Below is a small trained network, with its code and all its weights. Each question gives an input and a target symbol and asks what happens when units are switched off, that is, made to give their printed mean instead of their output.

import numpy as np


def w(rows, s, z=0):
    codes = np.array(rows[::2]) - 128.0
    scale = np.full(codes.shape[1], s)
    scale[-1] = z or s
    return codes * scale


def f(y):
    return np.maximum(y, 0)


def softmax(a):
    e = np.exp(a - a.max(-1, keepdims=True))
    return e / e.sum(-1, keepdims=True)


def log_softmax(a):
    a = a - a.max(-1, keepdims=True)
    return a - np.log(np.exp(a).sum(-1, keepdims=True))


def net(x, mask):
    ids = ['αγεζηλτ'.index(c) for c in x.split()]
    T = len(ids)
    res = E[ids] + P[:T]
    r = res
    for j in range(3):
        rows = slice(3 * j, 3 * j + 3)
        q, k, v = (r @ M[0][rows].T for M in (Q, K, V))
        z = softmax(np.where(np.tri(T) > 0, q @ k.T / 3**0.5, -1e9)) @ v
        o = O[0][rows]
        res = res + np.where(mask[j], z, o[:, -1]) @ o[:, :-1]
    y = f(res @ A[0][:, :-1].T + A[0][:, -1])
    res = res + np.where(mask[3:27], y, B[0][:, -1]) @ B[0][:, :-1]
    return log_softmax(res[-1] @ U[:, :-1].T + U[:, -1])


Q, K, V, O, A, B = {}, {}, {}, {}, {}, {}
E = w([
[250,169,233],'α',
[156,95,52],'γ',
[170,108,48],'ε',
[75,80,231],'ζ',
[34,136,194],'η',
[21,203,76],'λ',
[78,159,13],'τ',
],0.017)
P = w([
[169,44,137],'0',
[156,98,129],'1',
[124,128,82],'2',
[88,164,80],'3',
[76,211,63],'4',
[90,254,86],'5',
],0.0035)
Q[0] = w([
[27,194,137],'head 0',
[152,173,71],'head 0',
[229,245,113],'head 0',
[244,112,104],'head 1',
[6,151,196],'head 1',
[73,45,2],'head 1',
[115,187,190],'head 2',
[207,222,159],'head 2',
[129,42,96],'head 2',
],0.0092)
K[0] = w([
[182,130,97],'head 0',
[170,249,176],'head 0',
[154,122,190],'head 0',
[68,150,129],'head 1',
[186,124,134],'head 1',
[97,117,102],'head 1',
[106,146,126],'head 2',
[107,83,123],'head 2',
[164,146,142],'head 2',
],0.015)
V[0] = w([
[177,90,58],'head 0',
[150,202,72],'head 0',
[74,254,93],'head 0',
[133,185,88],'head 1',
[180,92,71],'head 1',
[163,101,119],'head 1',
[141,154,100],'head 2',
[194,127,131],'head 2',
[103,125,59],'head 2',
],0.012)
O[0] = w([
[155,197,103,208],'head 0',
[194,135,48,188],'head 0',
[145,106,52,65],'head 0',
[167,109,141,188],'head 1',
[149,201,132,228],'head 1',
[145,187,157,150],'head 1',
[77,37,113,160],'head 2',
[112,90,255,98],'head 2',
[104,98,81,250],'head 2',
],0.0084,0.002)
A[0] = w([
[50,154,12,191],'neuron 0',
[111,114,165,48],'neuron 1',
[202,75,158,144],'neuron 2',
[58,83,118,115],'neuron 3',
[89,74,75,194],'neuron 4',
[168,102,146,126],'neuron 5',
[64,141,188,168],'neuron 6',
[169,215,170,113],'neuron 7',
[100,34,137,151],'neuron 8',
[146,158,59,182],'neuron 9',
[102,26,115,123],'neuron 10',
[75,104,121,40],'neuron 11',
[114,106,91,191],'neuron 12',
[52,160,132,254],'neuron 13',
[202,127,119,91],'neuron 14',
[128,166,143,70],'neuron 15',
[60,61,136,140],'neuron 16',
[112,89,140,132],'neuron 17',
[86,76,106,12],'neuron 18',
[129,148,126,69],'neuron 19',
[129,106,88,206],'neuron 20',
[109,115,163,53],'neuron 21',
[95,217,147,113],'neuron 22',
[209,89,111,122],'neuron 23',
],0.011,0.0062)
B[0] = w([
[157,71,168,249],'neuron 0',
[122,143,43,139],'neuron 1',
[74,30,85,156],'neuron 2',
[123,208,108,154],'neuron 3',
[135,189,159,189],'neuron 4',
[56,101,84,141],'neuron 5',
[168,131,162,171],'neuron 6',
[65,153,73,172],'neuron 7',
[134,183,133,159],'neuron 8',
[163,104,70,204],'neuron 9',
[84,168,141,162],'neuron 10',
[60,195,68,136],'neuron 11',
[138,122,205,174],'neuron 12',
[161,83,161,183],'neuron 13',
[85,186,140,145],'neuron 14',
[93,118,98,136],'neuron 15',
[154,131,86,158],'neuron 16',
[171,197,148,141],'neuron 17',
[2,102,49,141],'neuron 18',
[111,103,103,129],'neuron 19',
[162,149,144,179],'neuron 20',
[124,123,11,138],'neuron 21',
[90,66,114,163],'neuron 22',
[89,153,142,155],'neuron 23',
],0.0061,0.017)
U = w([
[99,2,179,252],'α',
[157,164,134,171],'γ',
[158,202,110,68],'ε',
[172,197,190,131],'ζ',
[39,184,90,4],'η',
[42,68,53,10],'λ',
[198,77,126,170],'τ',
],0.0094,0.0029)

Each question gives the input, a string of symbols that net reads in full, and the target symbol t.
The units are the heads (3 rows each of Q, K, V and O) and the neurons (one row each of A and B). Each row of codes is followed by its name. A weight is (code - 128) times the scale printed after its matrix; where a second scale follows, it is the last column's (O, A, B and U).
mask holds one flag per unit, heads first, then neurons. A switched-off unit (its flag False) gives its mean, the last column of its rows in O or B, instead of its output. The means were averaged over made-up inputs and are rounded, as every weight is.
A unit's drop is (log p(t) with every unit on - log p(t) with that unit switched off) / (log p(t) with every unit on - log p(t) with every unit switched off).
The circuit of an input: a set's keep is (log p(t) with only the set's units on - log p(t) with every unit switched off) / (log p(t) with every unit on - log p(t) with every unit switched off). Starting from the 12 units with the biggest drops (on a tie, the unit counted first), units are removed one at a time, each time the one whose removal leaves the highest keep (on an exact tie, the one counted first), for as long as the keep stays at least 0.8.
units of the circuit, in order: the units of the circuit, biggest drop first
most important unit: the unit with the biggest drop
k most important neurons: the k neurons with the biggest drops, biggest first
which heads matter: for each layer, one digit per head in row order, 1 if its drop is at least 0.15 and else 0, layers parted by /
drop when u is switched off: that unit's drop, to one decimal
input γ λ γ ε λ ε, target λ: units of the circuit, in order	[head 0; head 2]
input ε ε γ, target ε: units of the circuit, in order	[head 0]
input τ λ τ τ, target τ: which heads matter	100
input τ α ζ ε λ, target α: units of the circuit, in order	[neuron 0; neuron 13; neuron 22]
input η λ η, target λ: 3 most important neurons	[neuron 18; neuron 0; neuron 6]
input ε α τ, target α: units of the circuit, in order	[head 0; head 2]
input η ζ τ ζ, target τ: which heads matter	101
input γ γ α, target α: which heads matter	101
input λ α τ ε, target α: units of the circuit, in order	[head 2; head 1]
input γ λ α ε, target α: which heads matter	001
input ζ η ε, target η: which heads matter	110
input γ λ γ α, target α: which heads matter	110
input ζ η η, target η: which heads matter	110
input η η ζ γ, target η: most important unit	head 0
input ζ ζ ε ε, target ζ: which heads matter	100
input ε λ ε, target λ: drop when neuron 13 is switched off	0.1
input λ λ τ τ η, target τ: drop when head 0 is switched off	0.6
input α ζ γ ζ η λ, target α: drop when neuron 13 is switched off	0.3
input ζ λ ε η ε λ, target λ: 2 most important neurons	[neuron 22; neuron 7]
input ε ε γ ζ, target ζ: units of the circuit, in order	[head 1]
